Here is a tiny trained network, its code and every weight. The questions are about switching its units off for an input and a class, where a switched-off unit gives its printed mean instead of its output.

import numpy as np


def w(rows, s, z=0):
    codes = np.array(rows[::2]) - 128.0
    scale = np.full(codes.shape[1], s)
    scale[-1] = z or s
    return codes * scale


def f(y):
    return np.maximum(y, 0)


def log_softmax(a):
    a = a - a.max(-1, keepdims=True)
    return a - np.log(np.exp(a).sum(-1, keepdims=True))


def net(x, mask):
    res = np.array(x, float).reshape(1, 7) / 4 @ E
    y = f(res @ A[0][:, :-1].T + A[0][:, -1])
    res = res + np.where(mask, y, B[0][:, -1]) @ B[0][:, :-1]
    return log_softmax(res[-1] @ U[:, :-1].T + U[:, -1])


A, B = {}, {}
E = w([
[144,180,116,159],'x0',
[135,87,155,9],'x1',
[74,216,157,98],'x2',
[142,91,174,132],'x3',
[174,146,54,97],'x4',
[202,127,152,137],'x5',
[81,67,84,106],'x6',
],0.011)
A[0] = w([
[70,136,64,88,43],'neuron 1',
[174,112,47,115,217],'neuron 2',
[124,144,86,97,121],'neuron 3',
[178,93,88,195,203],'neuron 4',
[15,159,38,105,33],'neuron 5',
[139,194,126,179,171],'neuron 6',
[141,161,159,185,92],'neuron 7',
[124,80,120,111,86],'neuron 8',
[134,39,136,184,85],'neuron 9',
[123,150,204,1,211],'neuron 10',
[126,75,167,53,146],'neuron 11',
[233,114,99,110,251],'neuron 12',
[124,59,137,223,32],'neuron 13',
],0.0095,0.0033)
B[0] = w([
[38,78,95,113,175],'neuron 1',
[167,183,80,42,215],'neuron 2',
[86,143,82,122,160],'neuron 3',
[233,119,106,134,224],'neuron 4',
[13,154,93,189,205],'neuron 5',
[122,253,222,123,204],'neuron 6',
[147,182,201,168,180],'neuron 7',
[142,128,150,123,165],'neuron 8',
[153,50,122,225,198],'neuron 9',
[77,56,237,96,254],'neuron 10',
[95,81,253,148,219],'neuron 11',
[194,145,127,15,223],'neuron 12',
[243,70,70,204,196],'neuron 13',
],0.0069,0.009)
U = w([
[174,224,187,175,123],'0',
[2,117,41,103,139],'1',
[121,148,232,116,253],'2',
[222,53,74,218,57],'3',
[225,105,88,86,225],'4',
[204,157,59,12,29],'5',
[129,59,216,72,63],'6',
],0.0089,0.0048)

Each question gives the input, the list of numbers given to net, and the class t.
The units are the neurons (one row each of A and B). Each row of codes is followed by its name. A weight is (code - 128) times the scale printed after its matrix; where a second scale follows, it is the last column's (A, B and U).
mask holds one flag per neuron, in row order. A switched-off neuron (its flag False) gives its mean, the last column of its row in B, instead of its output. The means were averaged over made-up inputs and are rounded, as every weight is.
A unit's drop is (log p(t) with every unit on - log p(t) with that unit switched off) / (log p(t) with every unit on - log p(t) with every unit switched off).
The circuit of an input: a set's keep is (log p(t) with only the set's units on - log p(t) with every unit switched off) / (log p(t) with every unit on - log p(t) with every unit switched off). Starting from the 12 units with the biggest drops (on a tie, the unit counted first), units are removed one at a time, each time the one whose removal leaves the highest keep (on an exact tie, the one counted first), for as long as the keep stays at least 0.8.
circuit, biggest first: the units of the circuit, biggest drop first
top k neurons: the k neurons with the biggest drops, biggest first
drop when u is switched off: that unit's drop, to one decimal
input [-1,6,4,7,7,1,-1], class 6: top neuron -> (neuron 10)
input [0,0,-8,-4,6,5,3], class 5: circuit, biggest first -> (neuron 2; neuron 12)
input [8,-2,1,-3,-4,-2,5], class 1: circuit, biggest first -> (neuron 5; neuron 11)
input [5,5,-7,0,5,-1,6], class 5: circuit, biggest first -> (neuron 2; neuron 12)
input [-6,-4,-5,-6,-3,-5,4], class 3: top 2 neurons -> (neuron 13; neuron 9)
input [-1,5,-8,-2,8,-6,2], class 5: top 2 neurons -> (neuron 2; neuron 12)
input [8,-7,0,-3,6,-2,7], class 1: top 2 neurons -> (neuron 5; neuron 1)
input [5,3,-2,1,5,0,5], class 5: drop when neuron 2 is switched off -> 0.2
input [4,8,-8,-7,-1,4,-8], class 5: drop when neuron 12 is switched off -> 0.5
input [-7,7,5,-7,8,1,-2], class 6: drop when neuron 11 is switched off -> 0.2
